Each row has a hidden stage along a path, written after it and counted from one end. A new block has a new path.
[   0  420   18   26  287  171 -126  440   14 -293  -29  185 -115  -39
 -161 -157  221  336  -63   21   78 -109  192   99   53 -201  -37   46
  326 -277 -382   32  446  160 -146 -453   37 -242  486  233   30]
24
[ -61 -467  234  -97  109    4   77  -57  227   95   16  204   95 -136
  187  154 -326   19   90  182  222   74  319 -126   92  325  163 -137
   98  220  114  173 -139   14  241  437   13  187  -74   89  200]
1
[  26 -308   98  -23    3  -85 -193 -250   33 -114  -72  148   84 -286
 -203  403  107   62 -195  110  258   62 -424 -279   91  175   60   19
  -25 -151  -85  -68  -50  -45  184   17 -272  190    9  238  309]
24
[ 298  -79  189  -11  334  203 -190  300  245  -46  221  366  292  -25
 -235 -151  -49  111 -148  190 -227 -185  284 -188  440 -180  212  122
  272  298 -118  454  599  241  180 -225 -250   63  320  231   36]
39
[  97 -234  -28 -145  -33 -105  107  147  177  276  -71  -28 -135   56
 -100  137  151  435 -114  104 -152   54  174  -65   97  154  230 -109
   45 -312   87   34  -65   69 -380  117   -8  -16 -326  108 -155]
30
[ 371   87   99 -114 -108  -37 -315  -63 -102  -45   50  -79   33  134
 -167  232  -99  208 -121   52 -135 -159 -106 -303   42  176   93  167
  249  -21  -45 -170  213 -142   71 -114  -83  137 -204    9  253]
32
[-215  302  -62   55  234   35   46  326  372 -138 -133  235  132 -293
  101  -72  317  -15  -64   57   -5  -86 -110  215  223 -208   22   51
  -95 -198 -487   67  132  299 -175 -343  -51 -211  340  445 -192]
20
[ 160  327  105 -155 -193 -116  -80   29 -128 -370   69  117  -14  140
  302  126 -494    7  186  -83   96  -66  139  -59  -56   93 -279  213
  193  142  -58 -199  171 -225  279   81  273  -36  186 -141  609]
11
[  40  310 -150  -36  -54   55 -208  296  185  -68  -14 -100  157  249
 -100   89   79  165  -28  -87 -165 -272  139  112   49  -81 -143  169
  124 -355 -169 -308  419 -129  -54 -308  -38  -89  104   55   88]
8
[ 147  348  127  -49  -49   40 -231  153   44 -314   70   93  175   47
  163   45 -264  -74   12  -22  -17 -231  -41  -28   57   35 -145  260
  148  169 -236 -161  311 -117  302 -140   73  -33  209   46  345]
15
[  14 -413   80  -76  -99 -118  -87 -276  214   50  -11  170  205 -120
   42  317 -145 -111  -20  142  112    5 -134 -176  118  280   -2    2
  -76  -31   81  -66  -74  -77  256  273 -175  196 -137   90  350]
5
[-136 -302  114  -96 -131 -202  -37 -274  155   96   -2   74   97  -47
  195  242 -126  -41   80   97  126    5  -57 -139   11  266  -76   -1
 -137  -47  158  -95 -152  -59  170  347  -78  167 -202   39  241]
11
[-170   78  -65 -126 -273 -186   73  179   19   -5 -161 -316 -295  -49
  145  182  114  408 -165 -116   97   51 -214   34 -121  197   27  100
 -204 -242  -70 -276 -261  -95 -285  150  194 -101 -341   16 -124]
19
[  33 -462  112  -57  -49 -130  -89 -264  170   25  -13  312   89 -245
  -52  192  -78 -115  -89  248   97  108 -298 -162  239  198   37   12
 -115  -58  -75  102 -116  158  173  196 -261   90  -47  191  285]
16
[-389 -204   95 -114   69 -176  140   99  137  -35   -3  267 -149 -154
  159  -65  -36  127   94   87  191  133   58   18  201 -172 -142   47
 -266  -48  -73  292  -75  364   10  203  -95 -109  203  151  -21]
8
[ 134   55   48 -198 -296 -187 -284 -182 -326 -127  -14 -239 -101  323
  -77  494 -320  275   98 -127  128  -88  -27 -296 -164  154 -213  179
  156 -202   98 -414   77 -359  188   55    3  179 -178 -178  490]
11
[ 306   72   22  -55  166  185 -140  496  319  -46  -92  188  190   92
 -289   89  284  393 -263   93 -214 -266  195   12   42   85  173 -108
  291 -403  -87 -141  373  -58 -187 -302  -89 -180   -6  243  -68]
28
[ 108 -256   61 -205 -197 -112  -41   42 -179   12   84 -145 -468  122
 -157   26 -273  599  -66   13  186  283  352 -207  -49  269  127    9
  293  -76  229    4 -100  -71 -123  357  122   74 -244 -242  270]
38
[  56  137   57  -19  229  266 -174  612  411 -170  -78  301  162   75
 -165 -161  123  241 -115  123  -48 -236  377  230   13   48   17 -113
  326 -402 -223 -152  349   74  -39 -259  -77 -317  234  223  -20]
16
[  17  -41    8 -147 -221 -206    4  -86 -148   41  -55 -300 -205   17
   37  396  -28  379  -79 -106  120   72 -127 -219  -82  204   69   93
  -18 -102   86 -193 -148 -232 -116  170  123  175 -297  -28  134]
27
[  73  109  124 -176 -107 -179  -88  -31 -117  -12    7 -138 -139   47
   95  203 -172  260   26  -19    4   -6  -17 -254   25   78   75  151
   58   98  -30  -41  -75  -13  -23   79   46  122 -217   21   79]
33
[   4 -439  158  -71  -25 -140   -5 -246  266   87   57  113  172 -282
   91  235  -95   27 -118  121  137  112  -54 -302  165  291  236  -11
  -77  271  197  148 -176  -22  181  385 -125  318 -241  126  166]
40
[  29 -619  187 -177  -67 -213  180  -82  143   46   43  387 -203 -333
   30    9 -156  158 -151  255  119  348 -136 -194  308  166  168  -27
 -178  141   80  422 -302  319    6  475 -115    0 -109  113  153]
31
[ 286  -50  100 -165 -170  -93 -138  -44 -309  -59  -25 -217 -155  166
 -136  489 -150  444 -100  -74   84  -49  -57 -335 -111  232   50   88
  205  -95   99 -219   90 -345   23   51   96  177 -218  -73  324]
23
[ 207  139  -42 -297 -320 -279   88  104 -346 -241 -142 -200 -244  111
   34  653 -386  398   14 -241  115  122 -148 -232   15  -50  -63  218
   -5  -62 -125 -208 -146 -277  -47   13  218   54  -74  -31  364]
20
[ 110  477    9  -65   85   -7 -316  182 -130 -112  -17 -160  -72  157
 -201   60  179  400  -67  -59 -132 -234   20 -202   29 -171   41  202
  217 -164 -243 -111  358   70 -171 -449  -81  -14  -10  133 -106]
38
[-288  248 -264   28  -29 -136  208  132  426   64   44   89  131 -126
  334 -167   58 -229  141  -18 -171   30   58  338  393 -282 -146  229
 -257  -61 -334  135  157  262 -177 -102   67 -101  322  195  -27]
9
[ -84   12  188  -85   93 -129  -21  -46  100   -2   26  131   -6 -188
  179   18  -30   48   25  116   38    5  -67 -168  163   11   95   88
  -54  185 -122  195  -65  228   35   78  -62   78  -19  209  -28]
32
[ 177 -221  395 -184   24  -72 -302 -120 -107 -112  -14   92   -4   18
 -100  307 -155  364  -90  117  197 -108   21 -502 -172  356  131  -64
  219   84  240  -99  -68 -125  260  222 -142  189 -343   30  215]
37
[ -13  377  -74  -87  -36 -134  -25  134  -14   -6  -17 -221 -135   44
   73   56   95  347  -11 -110  -97  -50   92  -99   60  -93   81  176
   49  -38 -136  -37  111   43 -282 -164  126   20 -109   74 -124]
39
[ 163  -55   87  -13  124   71 -188  104  110  -45  -40  100  145  -58
 -220  229  220  226 -213   88  -15 -171 -113 -166   70   97  112    2
  133 -197  -84  -62  264  -57   13 -187 -160   51   20  234   73]
25
[  -2 -146  -46   24  175  155 -106  370  467  135 -104   73  267  -73
 -253  127  369  195 -269  110 -143 -199  -15   85  191   24  203  -59
    4 -369 -187  -55  217   73 -148 -231 -259  -55   -6  363 -254]
20
[-291  189  -26    5   24 -154  118  -20  260  -24   39  195   53 -152
  401 -177   17 -181  171   63  -12  -14   20  165  198 -105 -180  143
 -201   34 -198  130   81  254  -28   43   79  -90  223  153   49]
9
[-262  347  -48   25   16  -79  -33  142  338 -156    6   86  294 -179
  318  -15   87 -242   12  -56  -75 -214 -250  124  251 -234 -174  305
 -319  117 -350    1  208  148  125 -191  -51  -56  265  264  -42]
7
[ 224   16   83 -135 -121 -100 -196  -72  -88  -12    7 -104  -50   71
  -94  268  -91  251  -83   24  -34  -54  -89 -272   22  171   93  119
  155  -49  -11 -144   48 -118   11   -2  -43  140 -222   21  199]
31
[ 151   73  -42  -30 -149  -42 -364 -119   -8  -41   36  -64  140  176
 -183  215    2   38  -61   24 -109 -218 -187 -133   69   64 -146  213
   83 -253 -102 -282  333 -131  125 -195 -192   81  -38   17  298]
11
[-162 -354   72  -80  -84 -147  -66 -201  246   59  -16  140  152  -78
   87  241 -102  -54   51  106  164   28  -23  -88   58  213  -76  -29
 -106 -136  111 -100 -119  -37  200  291 -168  144  -90   85  267]
10
[ 252  130   90  -81  -18  -27 -287  -28  -63  -86   43  -10   50   46
 -153  185  -42  152  -97   51  -86 -135 -133 -256  116   42   64  183
  191   -7 -152  -76  229  -29   78 -191 -129  110  -37  102  197]
31
[ -88  196  -56  -11   36  -71  261  157  193  265  131  -99  -30    2
  420 -196  -78  -28  146   37 -274  -24  247  181  325  -98   89  194
  -80  253 -205  307  174  212 -244   42  272   16   80  102 -182]
18
[  -2  166 -265 -190 -455 -147 -133  114  -19 -194   49 -465   94  278
    3  585 -593   67  119 -394  143   73   96   16   97  -95 -223  400
   73  -57  -96 -489   55 -536  282   20   71  279  140 -193  597]
11
[ 162  162   69 -128  -91 -120 -244  -78 -160  -62   29 -165  -84   93
  -90  224 -105  284  -31  -34  -11  -59  -34 -310   25   58   65  187
  176   19  -50 -111  101  -71    7  -82  -39  164 -170    8  162]
37
[ -82  226  299 -102  -18  -53 -227  -72 -336 -345   97  -77 -155  -17
  213  153 -447   81  153  -66  374  -23  -22 -242  -87   71 -150  252
  185  356 -154  -55   56 -111  426   92  123  166  215  -47  423]
18
[-149  168 -114   42   59  -87  232  130  296  182   57  -33   88 -210
  321  -89  132 -115   -7   29 -233  -18 -101  164  416 -191  105  233
 -260  190 -339  299  138  263 -225  -93  107   14  156  276 -235]
20
[-261  -10  126  -30  -22 -282  -15 -431   67   62 -103  -20 -141 -311
  292   94  200  122   35  103  250  104 -160 -243 -154  352  105  -80
 -102  -27   87  -73 -375   95 -135  278   51  157 -390  135   -8]
39
[  21  -32   71 -113  -94  -96 -154  -27   11  -25  -10  -19   50   98
   16  254 -163  101   43   15   35  -87   -8 -125   34   91  -73  103
   38 -100  -41 -152   62  -84  121   39  -64   83  -61   44  217]
14
[ 268  153  -80  -75 -263  -83 -260 -119  -68  -32   28 -162   88  253
  -49  268  -83   92  -47  -40 -171 -229 -126 -140   -6  170 -137  226
  106 -185  -15 -355  315 -282   61 -104   17   79 -174 -100  359]
7
[ 164   28  -60  -64   85  158  -75  497  380    5 -132  132  180  129
 -166   55  177  297 -185   75 -213 -268  234  124   68   87   97  -72
  149 -398 -134 -170  300  -11 -180 -209  -46 -233  -65  186 -116]
3
[ -27  739  196  -58  232   79 -173  335 -253 -168  -81 -236 -117  256
  175   89  111  455  147 -129   27 -404  299  -92 -308  -29  -50   68
  344  -96 -197 -237  360 -128 -129 -369  290  -68   63  112 -146]
21
[-291  182  -10  -33  -61 -219  128 -219  -59  101    5 -157 -218 -106
  433  -33  -70   -8  212   10   83   64   -9   -7   66   50  -57  166
 -149  138 -168   87 -103  165 -132  155  229   75  -68   32   -2]
3
[-187  549  -23  -90   27  -80   -6  331  -48 -138  -78  -74 -223  155
  208 -105   36  297  161  -87  -21 -133  208  145  -60 -174 -180  135
   58 -238 -284 -122  163  138 -251 -225  212 -252  136   75 -106]
14
[ 183  377  -21    4   41   -4 -301   69 -174   76   38 -218 -113  153
 -231  -15  372  348 -179   34 -310 -288 -227 -184  109 -116   59  258
   98 -203 -255  -32  471  123 -281 -467 -100  -24  -99  133 -198]
29
[-234 -192  157  -98  152  -17 -116  125   99   43 -101   34  -25  -20
  -92  216   33  268   27   78  213  -34  110 -102   -1   37   45  -82
   32 -238  -73  -27  -72  110   36   37 -202   49  -14  219  -79]
17
[-255  125 -150   44  -11 -178  279 -146  297  276  165   11   75 -117
  524 -224  -59 -318  251   69 -216   44  131  207  413 -136  -58  237
 -247  254 -191  334  143  280 -138  118  177   89  172  103  -23]
6
[ 242   15  137  -73  -64   -7 -315  -83 -127  -59   29  -35   59  127
 -118  251 -119  120  -67   71  -43 -199 -149 -249   28  161  -11  157
  169  -37  -90 -160  242 -123  174  -99 -100  114  -93   37  266]
17

Each row has a hidden stage along a path, written after it and counted from one end. A new block has a new path.
[ 108  120  -12  -99  -15  118   44   66  215   31  -33 -170 -128  125
  107  163 -102  -56   41   96   45   -3  -82   84   88 -265  -93   64
  -96  -16   85    5 -171 -268   -9 -271  -75 -168  139  146   66]
13
[ -28   19   60   -9   19  136  -37  121  -13   18   42   77  -16   62
   67 -116  -97    4   40 -108  -54   -5   -6 -223 -142  -21 -111 -147
  -26  -49    9 -234  109   79  -36   65  131 -127  -77   16  240]
20
[-110  -91 -140 -115   52   24  -57  -10  149   78  176   21  238  -50
  309   22  321  223 -130  468 -193 -272 -236 -133  261  -42    2  214
  -52  -67  132 -238 -565  -42  268 -148  -17   71  -90   79  176]
39
[ -45   17  -57 -131  183  -20  146  135   69  116   35 -143  119  -84
  122  -29  212   -9  166  145 -139  -81 -129  179   80 -245   66  108
 -117    8   19  130 -272    9   14    0  -13  -18  -15  -50   -8]
39
[  45  107   60  -59  148   85   69   48  -75   81   53  -78   -1  -11
  -78  -28   11 -130  -15 -203   32  178   24   41  -24   38  -74  -15
  -81  -68  -66  -81  193  -11   12   45   -8   27   23  -57 -124]
36
[  83   -9  -40   -3  -53  151 -101   12  189   61   -9 -209 -232   70
   76  135  -75  -96 -100   36  121  -85   21   22   19   16 -165   91
 -220  -44   25 -155  -97 -115  -36 -340  -33  -92   39  134   80]
25
[ -38  284  -39  365  -96  100   37   87 -172 -149  170  216  225  -48
 -112   12  202 -139   73   22   26  -64 -133   -2  115 -129  206   29
 -280 -175  155  199  258  157   95  216 -156  215  203  102 -104]
9
[  29  191   32   57   79   46   67   75 -174   -2   31  -79  119 -268
 -253  -63   42 -276  202 -192  -19  141  -97  155 -114 -104   62   55
  -45  101  -74  164  266  119  -93  242  -76  193   74  -47  -79]
25
[ -30  -61  -70   -5  -67   50 -124   37   15  -26   94   69  232  -70
  145  -90   25  122   81  208 -120  -96 -175 -199  -29  -72  -35   97
   95   21  122 -189 -192  -15   84  129  -26  -51  -21   73  256]
19
[ -32  108  -18   27   50  -21  -85  -32  -13   77   18  -86   44 -225
 -118   99   68 -185  -51   -5  -78  -93 -128   26  -25 -106 -121   83
   72   37  -65  -90 -102  -90  140   20 -126   46   13  135   11]
15
[ 142  124  -68  134  -52   79  205  222  -50  -62  146  150  137  -68
 -142  -45   89  -57   25 -142   32  181 -113  -35  -37  198  -28  151
 -274 -206   47   60  219  -45   86  311  -67  140  195   89 -132]
7
[ 100   -6  -10  -57   -3   92  -52   13   76   55  104    5    2   22
   73   44  -74   27 -101   41  -42   53  -46 -106   48  -30 -130   69
   26  -48  -20 -231   -3 -122  150  -94  -70  -55   76  148   34]
32
[-193   62   34   23   10  -95   90    6   58  -19 -124   25 -103 -124
  -27    5  250  268  -89  -26   -8 -153   46    2 -120  -82  278 -154
 -121    5  -33  288 -277  322  -16  241  -38   25  -55 -110  -10]
0
[ 121   10   15   63 -108  125  -11   60   74  -44   -3   45 -120   38
   16    0 -204   56   30  -84   31   30   52  -83 -130 -154   20  -95
  -52    6  -24   18  139   60  -35   19  -70 -133  133  167   68]
6
[  62  -12  -53   30  -86  195    7  122   93  -73  121   62   40  161
  239  -61  -14  135   83  183    7  -64  -46 -109   73 -122   88    5
 -224  -67  162  -45  -36   96  -44 -119   26  -65   83   86  188]
32
[-178  -77  -82 -157  168  -47  262  156  250  139 -102 -177 -139  -51
  192   -5  370  204   -6  146  -82 -346  -21  156    8  -99  148  -44
 -372  -99  -12  219 -628  228  -40  -53  114  -58 -153 -102   37]
35
[   7  -11   15  -59   75   15 -107 -145   97  161  -83 -248 -193 -200
  -96  153  -65 -137 -118  -48  -15 -104   32  134  -40 -175  -69   24
   70  108 -207  -58  -93    5   68 -179 -144   -4   -5  115  -97]
31
[ -44   -9   27 -132  234  -61 -145  -87  -28  178  -76 -377 -109 -122
    1   26   92 -189   -7 -117   34  -35  114  198 -122  -69 -138  -24
   36  120  -94  -55 -200  -14  -59 -151  -82 -152 -122  -65  -34]
42
[-120   91  -12  -28  213  -74 -163 -115 -116  131   77 -191  126 -201
  -27   50  300 -185 -102   37  -57  -89  -50  105   65  -13  -88   90
   41   38  -26 -119 -214  -19  148  -61 -127   77 -103  -32  -62]
43
[ -38  104   74    8    4   50 -213 -108  -28   19  -20  -94  -77    8
  -11   67  -52  -71 -102  -71   58  -11   40  -95  -68  -61 -127  -95
  105   26   12 -201  -17  -52   35  -81  -84 -118  -23   43   96]
22
[ 132   11  -53    0  -70   50  149  176  118  -33   35   52  -73   -8
   -4   -4   13  115  -43  -74   30   71  -18  -61 -108  110  -35   44
 -205  -99   11   47  -59  -20   25  126  -34  -49  126  121   18]
5
[  28   31   -5   55   25  133  189  255   35   19   31   72  -91  113
    1 -102   24   -3  -11 -235   67   33   37 -124 -153  222 -117  -93
 -360 -267   25  -81  117   58  -48  155  147  -92   -6   -2   34]
12
[ -52  109    7  -72  -14   58   20   99  121  -47   17    1    7  151
  222   16   95  153   54  182  -34  -97  -79  -78   62 -222   38  -68
  -80  -39  184    2 -306  -33   -5  -83   12 -166   20   14  228]
23
[ -43   41  -40    8  -83  112  -79 -145   84  -27  -20  -46   64 -194
   10   74   -8   60   13  219  -62 -204 -150  -19   50 -299  187   31
   58  149   -5   53 -200  130   47  -48 -124  135   42  133   93]
10
[   0 -112 -115   89 -101  134   58  111  132    0   42   78  -12 -187
   41  -58   23   84   26  109 -113 -274 -109 -104  -94  -57  102   26
 -224    1  -55   15 -121  274    5   54   46  103  -10  187  179]
8
[  59  -25  -99   34 -113  195  -38  108  108  -62   67  -43   87   42
  176  -43  -43   17  169  212   15 -109 -145  -60   19 -120   23  120
 -192    1  182  -43 -105   -1  -96 -100   16  -37   59  103  245]
15
[-106  -54  -59  111  -83  116   79  126   35  -49   79  235  227  113
  190 -147   77  276   93  158  -72 -136 -122 -237   32  -70  143  -20
 -159 -238  168  -47  -60  136   84  289   53  -49    5  -24   90]
12
[ 148  105   53   63  -80   64  -17   77   41  -59   -8    6 -230   74
  -58   58 -131    0  -92 -227  128  145  139  -52 -171   20  -70 -116
 -104  -23  -19   23  156  -15  -39   -8  -96 -159  155  145   19]
3
[-103   16  -35   96   27   -5   57  -32   94  104 -117 -124 -107 -150
  -94   96   98  -36  -39  -43   20 -216   -6  132  -42 -137   80    2
 -168  -96  -92  157 -138  104   52   86 -109   17    7   32 -183]
10
[  39  -25   10  251  -56   13  -30   44  -24   69  -27   40 -130  -78
 -186   29 -113  -80  -52 -271   62   34  112   12 -163    5  -22    5
 -130 -152 -153   53  367   84   65  235 -149  -50  118   94 -250]
3
[  13  143   -5   16   96   58  250  252 -179  -83  139  124  193  -72
  -67 -230  244    9  132 -183   -4  167  -46  -32 -124  198  105  -51
 -276 -107   69  124  130  244  -79  380   89  145   23 -137   14]
33
[  34  -23   42  -18    4  158  -18   58   67   29    5  -31 -186   78
   71  -43 -105   30  -55 -116   43  -30  105 -112 -118    2  -51 -156
 -146  -38  -46 -142   66  149  -72 -105   75 -112  -29   52  126]
30
[ 125  -41 -127   -9   -1   55    6  133  124  103   24 -238   10 -191
  -45   63  -18 -236  143   63  -22  -23 -172  176  -27  -43 -174  333
 -155   31  -16  -14  -76 -193  -26  -74  -81   23   80  128   16]
21
[  -4   32  -49   75 -116   37 -299 -167  -28  -54   68  -29  177  -53
   67   65   -8   22  -58  195   24  -69 -109 -137   34  -80  -69  113
  181   37  148 -209 -161 -145  150  -11 -215  -54   67  143  116]
15
[-143   33   66 -126  171  -51   26  -66  -10   98  -49  -75  -79   -8
   18  -17  213  146 -227 -136   31  -31  112  -69  -78  148  -31 -173
  -25 -110  -56 -114 -255  107   96   97   11  -70 -144 -137  -67]
35
[ 118  -33    7 -106   82   39   99  149   33   71  -36 -150 -169  -97
  -88  -76  -51  -74   15 -278   46  124   86   34 -268  170 -159  -38
 -134    9 -123  -40   30   47 -115   86   47  -92  -13    7   31]
29
[   9   32  127  -57   53   -4 -148 -115  -82   46 -107 -145 -153   66
  -93  -22 -122   12 -136 -346  193  215  218  -94 -249  188 -190 -171
  129  -56  -49 -201  102  -63  -24  148  -81 -234  -36 -114  -84]
25
[   1  -38  -90   91  -50   -5  -86   22  -71  -45   46  -53  145 -208
  -24  -95  120    1  105   48   -1  -66  -59   13 -136   34   62  100
  -61   56   51   58  -98  158  -32  210 -111   52   23   19   70]
27
[ 104   34   22   65 -116  150  -88  -25  -26 -117  -26  -30 -102   26
  -20  -57 -150   42    7 -153  171   66  120 -106 -222   46   36 -150
  -80   47   45   -5  109  146 -144   50  -59  -94   80   75  113]
8
[ -41   -4   15  -39  220  -10   57  138  -84  129   26 -136   68   22
   56 -127  120  -98  148 -142  -18   64   53  112  -80  -42  -61  -15
 -127  -97    0    5   38   31  -49  122   21 -147  -62 -145  -83]
41
[  33  -28   -6   37   31   67 -121  -11   33  121  -80 -238 -138 -139
 -103   47 -149 -248   54 -147   41  -58   20   91 -171  -86 -166   41
  -27   52 -111  -86   78  -40  -70  -63  -63  -96  -12   88    4]
16
[  52   63   55  -29   90   12   67   18  -57   67  -89 -191  -83  -55
 -165  -27  -36 -104   51 -302  145  211  102  140 -170   74  -50  -11
  -76  -53  -77   80  160   -9  -92  200  -84  -58   50 -131 -221]
28
[ -34   -5  -95   48 -103   -5  -90  -94  200   11  -32  -65  -43  -67
  108  177   84  127 -109  266  -24 -283  -86    9   85 -240   61   73
  -28  -11   54   44 -421  -48  162 -124 -202  -69   84  213   32]
9
[ -60   -6 -105  -79  -14    1   78  134  263   20  -48 -168  -83   96
  249   78  228  158   27  262   24 -235  -84   80   72 -107   12   93
 -288  -98  189  106 -575  -71  -29 -156   -6 -168   -3    8  148]
23
[  66  -27  -35  -29   79   92 -183  -39    9  112  110 -158   95  -55
  108   38  -69 -169   76  140  -85  -23  -81   63   96 -253 -104  156
   77   93  -11 -179   21 -118   71 -228 -119  -52   39  129   45]
40
[  -3  -43  -51   75 -112   11  -32  -43   45  -64  -80  -59   -8 -209
  -40  -23   11  139   96   54   20  -99   -6   60 -153 -171  255   14
  -42  148  -21  272 -112  256  -93  182 -150   42   73   39   19]
3
[ 156  358  108  144   28  164  144  234 -368 -170  209  255  234   -3
 -272 -201  -40 -255  137 -453   74  463  -42 -162 -185  217  -75 -115
 -103 -115   69  -49  681   34  -54  446   25  138  173  -17   -8]
12
[ -81   79   25  114   15 -108   -4  -81  -31   74  -68  -15  -30 -282
 -250  102  105   -9 -116 -133  -26   -3  -15   89  -73  -76  112   61
   39    5 -174  173   55   99  144  281 -212  138   64    7 -263]
1
[   1   15  -18  -44  121  148  -35  184  -88  -21  179  -10   82   76
  203 -206  167  -40   66  -11  -18  -18   16 -131  -81  149  -77  -81
 -250  -12  134 -193  -48  180 -125  -95  176  -52 -125  -36  320]
43
[ -18  123  -21 -110  187  -32  -33  -25   14  126   86 -186   -6 -113
   -9  124  263 -156 -195   17  -22  -28  -59   90  100   79 -177  112
  -71  -24  -25 -154 -266 -146  164 -194  -84   59  -37   50  -44]
39
[  45   11  -58  188 -140   17   -8  105  -71 -117  102  174  135 -101
  -51  -89   77  133   23  -26   21   75  -40 -116 -116  108  125   86
 -128  -52   71   99  130  153   29  338 -113   78  131   52   10]
1
[  15  172    7  152  -57   35  -78  -26 -105  -52  119  153  197  -35
  -69   43    9  -42  -29    3  -33   54 -111 -117   52 -123  -17   29
   93 -100   67  -82  136 -101  213  186 -192   20  157  141  -60]
11
[ 161   53  -66   19 -128  204   98  206  131  -93  147  147   29   79
  133  -19  -78   72   50  113  -49   -5 -137 -165   23  -78  -17   39
 -198  -57  112  -71   -1  -28   21  -68   29  -22  154  239  236]
9
[  39   21  -24   49   84   65  -17  110  -72   39  118  -37   31   14
   32  -72   94 -100   -8 -105   35   43   38  -16  -59  124 -105   15
 -190 -108   27 -116   86   44    8   15   -3  -42    6   19    5]
37
